Here is a tiny trained network, its code and every weight. The questions are about switching its units off for an input and a class, where a switched-off unit gives its printed mean instead of its output.

import numpy as np


def w(rows, s, z=0):
    codes = np.array(rows[::2]) - 128.0
    scale = np.full(codes.shape[1], s)
    scale[-1] = z or s
    return codes * scale


def norm(h):
    return h / np.sqrt((h * h).mean(-1, keepdims=True) + 1e-5)


def f(y):
    return y / 2 * (1 + np.tanh(0.7978845608 * (y + 0.044715 * y**3)))


def log_softmax(a):
    a = a - a.max(-1, keepdims=True)
    return a - np.log(np.exp(a).sum(-1, keepdims=True))


def net(x, mask):
    res = np.array(x, float).reshape(1, 7) / 4 @ E
    u = 0
    for l in range(2):
        y = f(norm(res) @ A[l][:, :-1].T + A[l][:, -1])
        res = res + np.where(mask[u : u + 9], y, B[l][:, -1]) @ B[l][:, :-1]
        u += 9
    return log_softmax(norm(res)[-1] @ U[:, :-1].T + U[:, -1])


A, B = {}, {}
E = w([
[118,143,123,233,27,130,82,99,129,124,234,237],'x0',
[193,176,1,78,205,82,173,62,91,35,247,130],'x1',
[151,77,65,200,132,155,42,128,195,177,52,199],'x2',
[140,175,5,91,219,74,198,57,104,92,119,207],'x3',
[118,154,120,192,87,126,189,185,115,167,154,206],'x4',
[115,203,124,149,162,125,132,122,53,178,162,152],'x5',
[112,153,168,158,196,239,129,163,138,118,170,92],'x6',
],0.0068)
A[0] = w([
[107,120,183,108,162,127,120,142,140,123,151,133,17],'L0N1',
[92,150,154,154,128,149,74,160,178,145,156,93,128],'L0N2',
[128,152,131,91,125,121,160,131,95,170,125,116,42],'L0N3',
[126,119,76,146,64,99,97,123,75,174,123,205,58],'L0N4',
[121,97,154,121,111,111,108,148,125,190,182,118,4],'L0N5',
[195,155,1,92,196,89,179,29,135,71,102,107,187],'L0N6',
[164,62,107,160,88,103,52,97,208,107,125,179,94],'L0N7',
[130,186,63,98,132,101,186,117,108,81,176,145,35],'L0N8',
[138,159,132,126,138,132,105,72,143,136,200,91,9],'L0N9',
],0.0088,0.0022)
B[0] = w([
[196,123,147,123,93,82,107,124,115,46,119,118,133],'L0N1',
[174,100,113,96,72,193,195,82,105,124,135,127,175],'L0N2',
[151,46,83,139,183,105,167,124,185,107,126,118,139],'L0N3',
[122,88,102,133,221,79,101,103,178,157,113,92,174],'L0N4',
[153,157,121,143,85,125,134,32,123,79,106,118,141],'L0N5',
[161,220,68,110,110,177,219,93,3,44,125,166,246],'L0N6',
[101,91,150,211,140,59,60,145,185,160,91,62,187],'L0N7',
[92,142,124,23,193,120,139,155,95,142,132,218,189],'L0N8',
[150,157,237,149,105,140,159,150,60,45,120,200,142],'L0N9',
],0.0079,0.011)
A[1] = w([
[145,31,188,90,142,98,118,168,167,150,119,61,92],'L1N1',
[131,141,134,27,111,157,149,142,102,94,85,2,148],'L1N2',
[69,69,179,189,107,128,86,182,128,143,139,166,62],'L1N3',
[142,128,127,117,158,118,127,90,102,166,216,116,55],'L1N4',
[157,92,111,115,145,85,180,76,155,145,137,125,13],'L1N5',
[52,115,170,140,118,130,109,136,173,167,108,131,18],'L1N6',
[149,152,145,150,115,174,124,160,100,158,135,156,3],'L1N7',
[97,141,130,94,124,29,167,144,133,82,215,134,48],'L1N8',
[173,106,144,94,141,89,87,96,123,53,194,28,121],'L1N9',
],0.0097,0.0035)
B[1] = w([
[81,167,100,121,216,98,72,155,170,191,131,170,217],'L1N1',
[135,82,148,225,99,73,63,119,194,152,152,100,255],'L1N2',
[149,141,178,47,130,158,156,135,133,140,150,133,190],'L1N3',
[148,167,129,94,155,167,176,139,146,142,67,161,137],'L1N4',
[132,178,106,116,146,112,176,116,100,97,158,109,126],'L1N5',
[73,169,151,140,118,172,131,167,162,107,176,254,169],'L1N6',
[179,136,79,91,140,103,130,95,99,88,116,164,134],'L1N7',
[46,122,74,102,175,147,108,161,132,184,44,245,169],'L1N8',
[116,125,177,74,66,225,157,181,117,187,174,137,171],'L1N9',
],0.0086,0.0088)
U = w([
[123,123,57,172,164,11,93,92,125,96,74,71,3],'0',
[165,134,196,127,70,217,142,138,99,76,185,61,75],'1',
[71,103,183,163,129,129,58,166,252,233,146,134,223],'2',
[106,202,63,41,172,172,212,114,19,94,133,231,178],'3',
],0.013,0.0023)

Each question gives the input, the list of numbers given to net, and the class t.
The units are the neurons (one row each of A and B). Each row of codes is followed by its name. A weight is (code - 128) times the scale printed after its matrix; where a second scale follows, it is the last column's (A, B and U).
mask holds one flag per neuron, layer by layer. A switched-off neuron (its flag False) gives its mean, the last column of its row in B, instead of its output. The means were averaged over made-up inputs and are rounded, as every weight is.
A unit's drop is (log p(t) with every unit on - log p(t) with that unit switched off) / (log p(t) with every unit on - log p(t) with every unit switched off).
The circuit of an input: a set's keep is (log p(t) with only the set's units on - log p(t) with every unit switched off) / (log p(t) with every unit on - log p(t) with every unit switched off). Starting from the 12 units with the biggest drops (on a tie, the unit counted first), units are removed one at a time, each time the one whose removal leaves the highest keep (on an exact tie, the one counted first), for as long as the keep stays at least 0.8.
circuit, biggest first: the units of the circuit, biggest drop first
most important unit: the unit with the biggest drop
k most important neurons: the k neurons with the biggest drops, biggest first
top k neurons in layer l: the k neurons of layer l with the biggest drops, biggest first
drop when u is switched off: that unit's drop, to one decimal
input [-1,1,2,-3,7,6,0], class 2: circuit, biggest first => (L0N6)
input [-3,1,-5,-4,-8,5,6], class 2: top 2 neurons in layer 1 => (L1N2; L1N1)
input [6,7,-3,-5,5,-7,-7], class 2: 3 most important neurons => (L0N6; L0N7; L0N2)
input [-2,4,3,-3,2,-1,-8], class 0: top 2 neurons in layer 0 => (L0N7; L0N4)
input [6,-7,1,7,8,8,-2], class 2: top 2 neurons in layer 0 => (L0N6; L0N4)
input [0,-4,5,-3,-1,5,8], class 1: circuit, biggest first => (L0N2; L1N1)
input [8,-6,-1,3,-1,3,7], class 1: top 3 neurons in layer 0 => (L0N8; L0N6; L0N2)
input [4,1,-1,-2,1,2,6], class 1: top 2 neurons in layer 0 => (L0N8; L0N6)
input [3,-2,2,-3,8,1,8], class 1: 2 most important neurons => (L0N6; L0N8)
input [6,-7,-8,-8,-5,7,-5], class 1: top 2 neurons in layer 0 => (L0N7; L0N5)
input [0,-5,1,-5,7,8,2], class 3: 4 most important neurons => (L1N2; L1N7; L0N7; L1N6)
input [4,1,2,-3,-2,5,4], class 1: 2 most important neurons => (L0N8; L0N6)
input [-5,4,2,-5,-1,-7,-8], class 2: 2 most important neurons => (L1N9; L1N2)
input [-1,-7,-8,5,4,-7,-1], class 2: most important unit => L0N6
input [-1,-3,-7,-6,-6,-6,-3], class 2: 2 most important neurons => (L0N6; L1N1)
input [6,-8,-5,-2,2,6,1], class 1: top 3 neurons in layer 1 => (L1N1; L1N8; L1N2)
input [-5,-7,-2,8,2,-8,-4], class 0: drop when L1N2 is switched off => 0.2
input [-8,-4,1,2,-3,3,7], class 2: drop when L0N6 is switched off => 0.2
input [-3,-2,-8,-7,2,-7,3], class 2: drop when L0N6 is switched off => 0.8
input [6,0,7,5,4,-6,-7], class 0: top neuron in layer 0 => (L0N4)
